Here is a tiny trained network, its code and every weight. The questions are about switching its units off for an input and a target symbol, where a switched-off unit gives its printed mean instead of its output.

import numpy as np


def w(rows, s, z=0):
    codes = np.array(rows[::2]) - 128.0
    scale = np.full(codes.shape[1], s)
    scale[-1] = z or s
    return codes * scale


def f(y):
    return y / 2 * (1 + np.tanh(0.7978845608 * (y + 0.044715 * y**3)))


def softmax(a):
    e = np.exp(a - a.max(-1, keepdims=True))
    return e / e.sum(-1, keepdims=True)


def log_softmax(a):
    a = a - a.max(-1, keepdims=True)
    return a - np.log(np.exp(a).sum(-1, keepdims=True))


def net(x, mask):
    ids = ['αζθλστω'.index(c) for c in x.split()]
    T = len(ids)
    res = E[ids] + P[:T]
    u = 0
    for l in range(2):
        r = res
        for j in range(3):
            rows = slice(2 * j, 2 * j + 2)
            q, k, v = (r @ M[l][rows].T for M in (Q, K, V))
            z = softmax(np.where(np.tri(T) > 0, q @ k.T / 2**0.5, -1e9)) @ v
            o = O[l][rows]
            res = res + np.where(mask[u + j], z, o[:, -1]) @ o[:, :-1]
        u += 3
        y = f(res @ A[l][:, :-1].T + A[l][:, -1])
        res = res + np.where(mask[u : u + 4], y, B[l][:, -1]) @ B[l][:, :-1]
        u += 4
    return log_softmax(res[-1] @ U[:, :-1].T + U[:, -1])


Q, K, V, O, A, B = {}, {}, {}, {}, {}, {}
E = w([
[60,126,166,70,64,104,118,124,95,90],'α',
[164,117,192,139,103,65,176,76,153,238],'ζ',
[100,110,129,111,202,146,209,166,133,144],'θ',
[53,146,181,143,132,156,65,132,82,134],'λ',
[92,8,130,67,109,152,94,186,89,119],'σ',
[207,136,95,109,148,109,100,48,112,160],'τ',
[92,65,62,143,173,83,166,77,193,110],'ω',
],0.012)
P = w([
[150,151,130,220,27,159,202,137,174,121],'0',
[120,154,95,197,93,91,194,117,149,189],'1',
[124,143,87,174,123,105,174,97,143,189],'2',
[134,118,97,145,179,89,133,79,137,169],'3',
[151,107,83,129,212,88,116,67,115,152],'4',
[161,91,85,107,255,67,92,55,113,129],'5',
],0.0088)
Q[0] = w([
[2,83,161,99,97,117,48,113,31,140],'L0H0',
[68,113,96,135,134,89,152,69,108,184],'L0H0',
[195,120,89,193,191,128,179,139,178,173],'L0H1',
[210,141,107,148,195,110,209,117,175,141],'L0H1',
[197,130,96,110,133,114,161,114,134,143],'L0H2',
[51,106,122,113,131,85,168,73,138,149],'L0H2',
],0.087)
K[0] = w([
[121,117,71,73,225,49,83,41,118,111],'L0H0',
[186,143,144,167,135,193,106,122,180,57],'L0H0',
[147,128,121,131,57,136,209,156,114,122],'L0H1',
[94,98,144,126,42,136,214,169,172,104],'L0H1',
[112,173,122,201,143,147,195,134,168,154],'L0H2',
[175,75,86,100,254,134,121,132,133,121],'L0H2',
],0.061)
V[0] = w([
[87,212,189,8,156,138,174,222,84,107],'L0H0',
[5,84,21,185,191,155,138,190,162,39],'L0H0',
[99,229,105,173,192,100,125,144,183,154],'L0H1',
[24,69,97,70,141,25,208,124,119,151],'L0H1',
[171,42,73,75,65,137,102,180,99,182],'L0H2',
[86,190,109,42,90,74,135,105,73,86],'L0H2',
],0.02)
O[0] = w([
[158,74,86,252,149,134,115,154,68,150,73],'L0H0',
[139,100,210,90,92,184,155,64,53,169,98],'L0H0',
[64,104,61,142,82,123,99,72,130,169,98],'L0H1',
[127,118,100,85,96,88,185,168,73,157,254],'L0H1',
[149,140,118,96,81,170,128,177,152,140,93],'L0H2',
[135,107,193,154,128,181,172,138,156,126,100],'L0H2',
],0.011,0.0099)
A[0] = w([
[88,73,146,216,126,154,87,76,50,127,102],'L0N0',
[180,106,90,131,73,233,67,170,75,126,46],'L0N1',
[160,128,137,192,84,176,77,131,124,40,2],'L0N2',
[169,145,115,166,169,199,125,7,207,169,76],'L0N3',
],0.016,0.0049)
B[0] = w([
[70,254,65,165,117,171,88,40,154,149,248],'L0N0',
[112,173,30,64,167,70,195,168,221,78,164],'L0N1',
[73,156,150,63,135,158,106,102,98,138,157],'L0N2',
[103,105,81,82,141,68,198,182,31,169,178],'L0N3',
],0.008,0.012)
Q[1] = w([
[165,48,246,175,174,162,144,161,155,124],'L1H0',
[98,99,171,49,59,141,139,154,136,96],'L1H0',
[122,160,148,183,104,125,51,89,238,89],'L1H1',
[110,168,160,174,33,145,88,64,54,139],'L1H1',
[2,195,41,68,87,71,132,137,102,106],'L1H2',
[129,155,150,90,99,152,114,132,161,82],'L1H2',
],0.064)
K[1] = w([
[56,234,73,87,91,161,46,33,116,215],'L1H0',
[108,126,117,69,189,63,104,92,118,184],'L1H0',
[137,158,128,115,176,189,147,52,36,254],'L1H1',
[67,131,55,216,195,64,92,156,113,151],'L1H1',
[78,215,26,65,191,144,103,72,99,179],'L1H2',
[159,121,127,159,148,112,58,156,110,75],'L1H2',
],0.057)
V[1] = w([
[90,105,56,126,60,254,198,167,139,45],'L1H0',
[172,174,146,139,130,32,105,132,151,227],'L1H0',
[133,100,141,141,111,85,188,61,125,112],'L1H1',
[144,138,150,152,187,120,118,165,123,208],'L1H1',
[249,166,157,139,119,101,149,87,156,155],'L1H2',
[72,79,80,109,112,160,104,158,183,159],'L1H2',
],0.0086)
O[1] = w([
[73,251,193,115,229,126,128,202,68,186,228],'L1H0',
[236,76,73,83,175,198,85,96,131,51,151],'L1H0',
[112,96,139,81,130,105,108,196,63,130,144],'L1H1',
[66,81,103,172,106,67,124,64,165,53,68],'L1H1',
[150,126,122,65,153,230,103,44,247,108,7],'L1H2',
[109,134,91,132,46,75,138,165,127,148,141],'L1H2',
],0.0026,0.011)
A[1] = w([
[226,109,87,249,207,118,136,171,152,176,2],'L1N0',
[111,61,178,211,67,172,168,182,135,123,103],'L1N1',
[91,130,153,147,110,128,23,161,189,57,22],'L1N2',
[155,18,119,186,5,196,113,144,145,75,2],'L1N3',
],0.017,0.006)
B[1] = w([
[127,101,155,133,74,134,137,106,223,247,251],'L1N0',
[193,146,157,89,175,177,119,110,145,102,214],'L1N1',
[137,86,212,186,129,85,52,138,112,118,229],'L1N2',
[101,121,149,157,112,102,116,130,182,241,138],'L1N3',
],0.011,0.012)
U = w([
[88,183,78,183,112,201,102,64,120,119,231],'α',
[119,144,131,117,123,120,61,127,148,109,80],'ζ',
[145,190,27,68,149,123,129,153,191,114,59],'θ',
[163,113,119,156,139,140,143,108,157,196,93],'λ',
[167,37,65,171,150,82,159,135,5,147,195],'σ',
[99,125,151,38,99,150,89,92,114,138,1],'τ',
[199,141,148,135,219,186,153,76,115,107,203],'ω',
],0.0027,0.0051)

Each question gives the input, a string of symbols that net reads in full, and the target symbol t.
The units are the heads (2 rows each of Q, K, V and O) and the neurons (one row each of A and B). Each row of codes is followed by its name. A weight is (code - 128) times the scale printed after its matrix; where a second scale follows, it is the last column's (O, A, B and U).
mask holds one flag per unit, layer by layer, with each layer's heads first. A switched-off unit (its flag False) gives its mean, the last column of its rows in O or B, instead of its output. The means were averaged over made-up inputs and are rounded, as every weight is.
A unit's drop is (log p(t) with every unit on - log p(t) with that unit switched off) / (log p(t) with every unit on - log p(t) with every unit switched off).
The circuit of an input: a set's keep is (log p(t) with only the set's units on - log p(t) with every unit switched off) / (log p(t) with every unit on - log p(t) with every unit switched off). Starting from the 12 units with the biggest drops (on a tie, the unit counted first), units are removed one at a time, each time the one whose removal leaves the highest keep (on an exact tie, the one counted first), for as long as the keep stays at least 0.8.
units of the circuit, in order: the units of the circuit, biggest drop first
most important unit: the unit with the biggest drop
k most important neurons: the k neurons with the biggest drops, biggest first
drop of u: that unit's drop, to one decimal
input λ α λ, target α: units of the circuit, in order => L0N0, L0H1, L0H0
input λ θ λ ω ω, target σ: most important unit => L0H1
input α λ ζ θ, target λ: units of the circuit, in order => L0H0, L1N0, L0H1
input θ λ α α α τ, target α: units of the circuit, in order => L0H0, L0N0, L0H1
input θ α θ θ ω ζ, target α: units of the circuit, in order => L0N0, L0H0, L0H1
input θ ζ α σ α λ, target θ: units of the circuit, in order => L0H2, L0N1
input α λ α α, target α: units of the circuit, in order => L0H1, L0N0, L0H0
input λ θ α ζ, target σ: units of the circuit, in order => L0H1, L0N0, L1N0
input ζ σ ζ θ, target ζ: 2 most important neurons => L1N2, L0N3
input α α ω λ α θ, target λ: units of the circuit, in order => L1N0, L0H0, L0H1
input α σ α α ζ α, target λ: 2 most important neurons => L1N3, L0N1
input α θ ζ, target λ: 3 most important neurons => L1N0, L0N0, L0N2
input θ ω θ τ, target α: units of the circuit, in order => L0N0, L0H0, L0H1
input α λ α, target α: units of the circuit, in order => L0H1, L0H0, L0N0
input λ τ θ ω θ θ, target σ: most important unit => L0N3
input θ τ σ ζ, target α: units of the circuit, in order => L0H0, L0N0, L0H1
input τ λ ω ω θ τ, target θ: 2 most important neurons => L0N3, L1N2
input α α α λ θ λ, target α: units of the circuit, in order => L0N0, L0H1, L0H0, L0H2
input α α α τ λ λ, target ζ: units of the circuit, in order => L0H0, L1N2
input ω α ζ α, target λ: most important neuron => L1N3
input α σ τ θ λ, target ζ: 2 most important neurons => L1N2, L0N3
input τ λ α λ ω τ, target θ: drop of L0H1 => 0.7
input ζ θ ω α ω, target ζ: drop of L1N2 => 1.1
input α α θ τ α τ, target λ: drop of L1N2 => 0.0
